Here is a tiny trained network, its code and every weight. The questions are about switching its units off for an input and a target symbol, where a switched-off unit gives its printed mean instead of its output.

import numpy as np


def w(rows, s, z=0):
    codes = np.array(rows[::2]) - 128.0
    scale = np.full(codes.shape[1], s)
    scale[-1] = z or s
    return codes * scale


def f(y):
    return np.maximum(y, 0)


def softmax(a):
    e = np.exp(a - a.max(-1, keepdims=True))
    return e / e.sum(-1, keepdims=True)


def log_softmax(a):
    a = a - a.max(-1, keepdims=True)
    return a - np.log(np.exp(a).sum(-1, keepdims=True))


def net(x, mask):
    ids = ['ΓΞβεμσφ'.index(c) for c in x.split()]
    T = len(ids)
    res = E[ids] + P[:T]
    u = 0
    for l in range(3):
        r = res
        for j in range(3):
            rows = slice(2 * j, 2 * j + 2)
            q, k, v = (r @ M[l][rows].T for M in (Q, K, V))
            z = softmax(np.where(np.tri(T) > 0, q @ k.T / 2**0.5, -1e9)) @ v
            o = O[l][rows]
            res = res + np.where(mask[u + j], z, o[:, -1]) @ o[:, :-1]
        u += 3
        y = f(res @ A[l][:, :-1].T + A[l][:, -1])
        res = res + np.where(mask[u : u + 4], y, B[l][:, -1]) @ B[l][:, :-1]
        u += 4
    return log_softmax(res[-1] @ U[:, :-1].T + U[:, -1])


Q, K, V, O, A, B = {}, {}, {}, {}, {}, {}
E = w([
[75,11,74],'Γ',
[150,63,153],'Ξ',
[223,134,71],'β',
[180,17,90],'ε',
[93,99,137],'μ',
[132,192,128],'σ',
[143,99,119],'φ',
],0.012)
P = w([
[129,173,143],'0',
[117,92,129],'1',
[102,120,27],'2',
[196,182,100],'3',
[205,149,193],'4',
[112,96,49],'5',
[197,187,99],'6',
[194,149,193],'7',
[54,140,208],'8',
[222,180,94],'9',
[166,170,219],'10',
[24,143,206],'11',
[77,254,76],'12',
],0.0088)
Q[0] = w([
[20,161,178],'L0H1',
[2,108,159],'L0H1',
[106,214,142],'L0H2',
[109,84,43],'L0H2',
[113,80,233],'L0H3',
[73,106,61],'L0H3',
],0.009)
K[0] = w([
[16,102,106],'L0H1',
[152,125,218],'L0H1',
[232,104,58],'L0H2',
[131,254,26],'L0H2',
[156,97,127],'L0H3',
[140,65,181],'L0H3',
],0.0074)
V[0] = w([
[113,118,138],'L0H1',
[168,203,108],'L0H1',
[111,90,118],'L0H2',
[100,172,89],'L0H2',
[74,144,247],'L0H3',
[160,79,56],'L0H3',
],0.011)
O[0] = w([
[186,145,171,112],'L0H1',
[49,124,146,157],'L0H1',
[150,85,1,133],'L0H2',
[44,81,27,131],'L0H2',
[64,136,90,2],'L0H3',
[134,187,145,211],'L0H3',
],0.0071,0.0032)
A[0] = w([
[131,141,139,51],'L0N1',
[134,109,98,214],'L0N2',
[131,124,249,255],'L0N3',
[170,147,173,163],'L0N4',
],0.02,0.00062)
B[0] = w([
[108,251,147,151],'L0N1',
[81,123,63,178],'L0N2',
[103,97,91,254],'L0N3',
[144,108,133,234],'L0N4',
],0.013,0.0056)
Q[1] = w([
[183,195,106],'L1H1',
[89,187,180],'L1H1',
[169,138,167],'L1H2',
[97,145,133],'L1H2',
[245,167,189],'L1H3',
[117,102,59],'L1H3',
],0.011)
K[1] = w([
[55,68,236],'L1H1',
[206,126,116],'L1H1',
[35,117,115],'L1H2',
[174,60,45],'L1H2',
[203,219,171],'L1H3',
[35,2,137],'L1H3',
],0.0084)
V[1] = w([
[11,35,118],'L1H1',
[152,147,69],'L1H1',
[98,195,151],'L1H2',
[105,101,234],'L1H2',
[152,214,254],'L1H3',
[52,31,209],'L1H3',
],0.0072)
O[1] = w([
[111,118,232,171],'L1H1',
[114,119,3,160],'L1H1',
[117,196,187,102],'L1H2',
[122,13,196,69],'L1H2',
[155,114,169,1],'L1H3',
[237,112,62,115],'L1H3',
],0.0055,0.007)
A[1] = w([
[64,34,167,187],'L1N1',
[168,2,74,181],'L1N2',
[133,153,110,8],'L1N3',
[166,88,171,100],'L1N4',
],0.0086,0.0018)
B[1] = w([
[152,255,158,168],'L1N1',
[153,234,141,255],'L1N2',
[120,224,201,136],'L1N3',
[241,218,170,135],'L1N4',
],0.0077,0.0066)
Q[2] = w([
[118,119,116],'L2H1',
[145,190,156],'L2H1',
[160,122,163],'L2H2',
[117,87,181],'L2H2',
[76,251,48],'L2H3',
[190,50,50],'L2H3',
],0.012)
K[2] = w([
[146,128,1],'L2H1',
[99,148,189],'L2H1',
[108,115,142],'L2H2',
[149,68,126],'L2H2',
[144,56,105],'L2H3',
[122,52,130],'L2H3',
],0.013)
V[2] = w([
[206,88,2],'L2H1',
[120,170,188],'L2H1',
[221,128,150],'L2H2',
[3,237,135],'L2H2',
[93,59,195],'L2H3',
[43,76,50],'L2H3',
],0.0084)
O[2] = w([
[230,1,151,140],'L2H1',
[166,59,169,147],'L2H1',
[79,110,71,110],'L2H2',
[94,103,215,249],'L2H2',
[91,178,96,2],'L2H3',
[25,43,139,138],'L2H3',
],0.007,0.0088)
A[2] = w([
[167,14,254,149],'L2N1',
[92,223,29,255],'L2N2',
[149,45,173,164],'L2N3',
[122,82,78,2],'L2N4',
],0.0069,0.0017)
B[2] = w([
[69,199,36,252],'L2N1',
[31,58,125,255],'L2N2',
[41,67,2,204],'L2N3',
[38,108,146,155],'L2N4',
],0.0067,0.0028)
U = w([
[99,31,92,157],'Γ',
[177,178,122,94],'Ξ',
[156,51,176,240],'β',
[182,107,95,72],'ε',
[57,103,115,131],'μ',
[127,198,255,140],'σ',
[139,68,173,4],'φ',
],0.0096,0.0027)

Each question gives the input, a string of symbols that net reads in full, and the target symbol t.
The units are the heads (2 rows each of Q, K, V and O) and the neurons (one row each of A and B). Each row of codes is followed by its name. A weight is (code - 128) times the scale printed after its matrix; where a second scale follows, it is the last column's (O, A, B and U).
mask holds one flag per unit, layer by layer, with each layer's heads first. A switched-off unit (its flag False) gives its mean, the last column of its rows in O or B, instead of its output. The means were averaged over made-up inputs and are rounded, as every weight is.
A unit's drop is (log p(t) with every unit on - log p(t) with that unit switched off) / (log p(t) with every unit on - log p(t) with every unit switched off).
The circuit of an input: a set's keep is (log p(t) with only the set's units on - log p(t) with every unit switched off) / (log p(t) with every unit on - log p(t) with every unit switched off). Starting from the 12 units with the biggest drops (on a tie, the unit counted first), units are removed one at a time, each time the one whose removal leaves the highest keep (on an exact tie, the one counted first), for as long as the keep stays at least 0.8.
circuit, biggest first: the units of the circuit, biggest drop first
most important unit: the unit with the biggest drop
k most important neurons: the k neurons with the biggest drops, biggest first
top k neurons in layer l: the k neurons of layer l with the biggest drops, biggest first
heads that matter: for each layer, one digit per head in row order, 1 if its drop is at least 0.15 and else 0, layers parted by /
drop of u: that unit's drop, to one decimal
input σ σ β σ Γ, target σ: 3 most important neurons -> [L1N2 L1N1 L2N3]
input Γ Γ μ σ β, target Γ: circuit, biggest first -> [L0H2 L2H3 L0N2]
input σ σ σ σ σ Γ, target μ: circuit, biggest first -> [L1N1 L1N2 L0N2 L2N2]
input σ σ σ φ σ Γ ε β, target σ: heads that matter -> 110 / 110 / 100
input Γ Γ β Ξ σ, target Γ: heads that matter -> 110 / 000 / 101
input Γ Ξ σ, target Γ: circuit, biggest first -> [L0H2 L2H3 L2H1 L0N2]
input σ μ Γ σ, target σ: 2 most important neurons -> [L0N3 L0N2]
input Ξ μ Ξ β Γ φ σ Ξ, target Ξ: top 2 neurons in layer 0 -> [L0N3 L0N4]
input Γ ε μ σ ε Ξ Ξ σ Γ μ μ, target Γ: circuit, biggest first -> [L0N3]
input β σ μ σ σ σ σ σ σ, target μ: 2 most important neurons -> [L0N3 L1N2]
input ε ε Ξ σ ε Ξ, target ε: heads that matter -> 001 / 000 / 101
input Ξ Ξ φ σ Ξ σ σ ε, target Ξ: heads that matter -> 000 / 000 / 000
input ε ε σ Γ σ, target ε: 3 most important neurons -> [L0N3 L1N2 L0N4]
input Γ σ ε σ φ, target Γ: most important unit -> L0H2
input Γ φ μ σ Ξ Γ σ μ, target Γ: heads that matter -> 110 / 010 / 101
input σ β σ ε σ σ σ ε, target σ: 2 most important neurons -> [L1N2 L1N1]
input Ξ μ σ Γ σ σ Ξ Ξ, target Ξ: top 2 neurons in layer 0 -> [L0N4 L0N3]
input σ σ σ σ β μ Γ Ξ, target σ: 2 most important neurons -> [L1N2 L1N1]
input ε ε σ, target ε: 3 most important neurons -> [L1N2 L0N3 L0N1]
input σ σ ε σ μ σ σ σ β σ σ σ, target μ: top neuron in layer 2 -> [L2N2]
input Γ σ σ σ φ, target Γ: 2 most important neurons -> [L2N3 L2N1]
input σ σ σ φ φ, target σ: top 2 neurons in layer 1 -> [L1N1 L1N4]
input σ σ σ σ Γ, target σ: top 2 neurons in layer 1 -> [L1N1 L1N2]
input σ Γ σ σ β, target σ: top 2 neurons in layer 0 -> [L0N3 L0N2]
input Γ β σ σ Γ ε ε Ξ β, target Γ: drop of L2H1 -> 0.3
input σ Ξ σ σ σ σ φ ε, target σ: drop of L0N4 -> 0.1
